[-21.4,-17.1,-17.1,-69.5,61.3]  k_605
[-21.4,-17.1,-73.7,-25.4,-19.0]  k_840
[-14.9,-14.9,-14.9,-25.5,21.0]  k_442
[-73.6,69.7,69.7,14.6,82.7]  k_604
again k_604:  | [69.7]
again k_442:  | [-14.9]
has: [61.3,-69.5,-17.1,-17.1] | no
again k_605:  | [-17.1]
has: [-73.7,-25.4,-19.1] | no
has: [-17.1,-73.7,-25.4] | yes
which: [-21.4,-17.1,-73.7,-25.4,-19.0] | k_840

[5.9,-0.3,-1.3,11.8,10.7,11.7,2.8,4.3,7.5,26.2,-16.7,-3.3,-79.9]  k_871
[-13.6,-18.8,-13.6,-13.6,-13.6,4.1,0.3,5.7,5.7,-13.6,2.5,6.9,-23.1]  k_280
[5.9,-0.3,-1.3,11.8,10.7,10.7,3.4,11.8,-1.9,22.0,-0.7,10.7,0.8]  k_455
which: [5.9,-0.3,-1.3,11.8,10.7,11.7,2.8,4.3,7.5,26.2,-16.7,-3.3,-79.9] | k_871
has: [11.7,2.7,4.3] | no
has: [-1.3,11.8,10.7,11.7] | yes

[84.9,69.8,3.8,1.9]  k_131
[17.9,17.9,17.9,-2.4]  k_84
[84.9,34.0,7.6,19.3]  k_888
[84.9,-38.1,48.7,7.4]  k_371
[84.9,8.8,-25.7,-43.8]  k_836
[84.9,-36.4,4.3,21.5]  k_870
[84.9,19.5,27.9,12.3]  k_54
[84.9,44.5,-0.6,30.8]  k_296
[84.9,-1.7,1.1,6.5]  k_169
has: [17.9,17.9] | yes
again k_84:  | [17.9]
has: [69.8,3.8,1.9] | yes

[43.4,4.0,5.7,23.3,-1.1,16.9,-23.0,-27.1,22.0,-61.6,-6.3,-9.8,17.7,-11.6,-26.5,8.4,29.9,3.2,-4.8,1.5,-19.8,5.0,-15.4,1.7,-28.9,-17.5,-16.1,22.2,18.1,6.9,8.0,8.9,11.9,-48.5,-6.7,-25.9,10.2,45.1,29.8,10.7,-7.8,26.8,-19.6,55.4,20.0,-10.7,11.7,4.8,15.5,6.9,15.7,10.7,8.5,29.5,-2.2] = k_18
[2.9,31.0,13.1,0.1,4.7,24.7,1.9,-24.1,43.6,-11.9,-20.8,-6.9,9.9,-15.4,-54.2,27.9,16.2,5.2,-12.4,-22.7,-5.6,14.8,15.1,0.8,18.5,-63.9,13.6,-6.7,27.3,-6.3,9.3,-45.1,19.2,-24.6,4.8,4.2,29.3,12.0,-1.2,16.6,31.4,37.3,-6.4,46.4,5.8,-8.6,5.3,-43.5,-19.7,12.9,-24.7,4.2,5.1,6.1,10.3] = k_903
[-15.4,8.3,-25.3,9.7,17.5,-13.3,3.6,-27.1,-16.1,-19.0,14.3,-42.3,-36.3,-16.5,10.5,-26.6,1.2,-28.9,25.3,-7.9,0.7,8.5,29.7,1.7,-23.3,-26.7,-17.0,-5.5,16.8,-7.7,-6.4,26.0,22.3,25.1,3.2,1.9,26.8,0.3,-28.9,-7.5,6.0,-10.2,25.4,3.5,-1.9,-1.2,16.4,26.7,19.6,21.2,59.5,-24.1,25.7,14.6,32.8] = k_660
[28.9,-14.4,-0.9,-1.5,-57.6,14.0,10.3,-8.1,-35.9,-30.1,-9.0,16.7,-29.9,31.4,-14.6,-0.3,-18.3,14.6,-3.8,-28.5,0.3,-10.0,8.2,29.2,-4.1,-38.0,-1.3,-54.7,-2.7,19.9,-4.5,-2.8,48.3,24.3,-26.5,-5.0,-11.4,35.7,7.7,-22.7,1.3,-44.7,-3.7,-12.1,0.3,14.7,0.1,15.3,-7.2,10.0,-32.3,7.9,-12.9,22.7,12.7] = k_546
[-27.7,30.3,9.4,-11.2,-41.4,45.2,-36.8,25.4,13.5,17.5,11.3,1.0,0.6,28.7,1.1,46.9,18.5,22.7,-16.9,7.5,8.4,-26.8,-29.5,35.9,-7.1,-20.0,34.9,1.0,-20.2,-15.5,-15.4,1.0,-8.7,9.3,-17.4,-4.2,-1.8,0.8,1.0,-9.2,18.7,-26.7,31.1,-17.6,-24.3,3.0,12.6,6.1,-34.3,2.2,19.4,25.7,-75.9,-7.0,-6.4] = k_12
has: [17.5,-13.3,3.6,-27.1] | yes
again k_12:  | [1.0]

[5.3,-13.7,1.7,-13.7,3.2]  k_57
[26.1,-8.6,32.9,15.9,10.5]  k_76
[26.3,36.6,29.2,-2.6,11.7]  k_648
[-28.6,30.9,-31.8,5.5,-31.8]  k_758
[4.1,62.7,-66.2,15.7,13.8]  k_329
[-35.2,27.8,19.7,2.3,-40.5]  k_724
[23.1,8.3,48.0,-28.8,10.8]  k_59
[-42.9,46.2,15.9,-25.0,-37.6]  k_50
[-3.2,25.7,54.1,-11.2,-16.3]  k_309
[12.8,62.1,-75.4,14.6,22.9]  k_286
has: [54.1,-11.2] | yes
again k_57:  | [-13.7]
again k_758:  | [-31.8]
has: [-42.9,46.2,15.9,-25.0] | yes
has: [-8.6,32.9,15.9] | yes
has: [29.2,-2.6] | yes

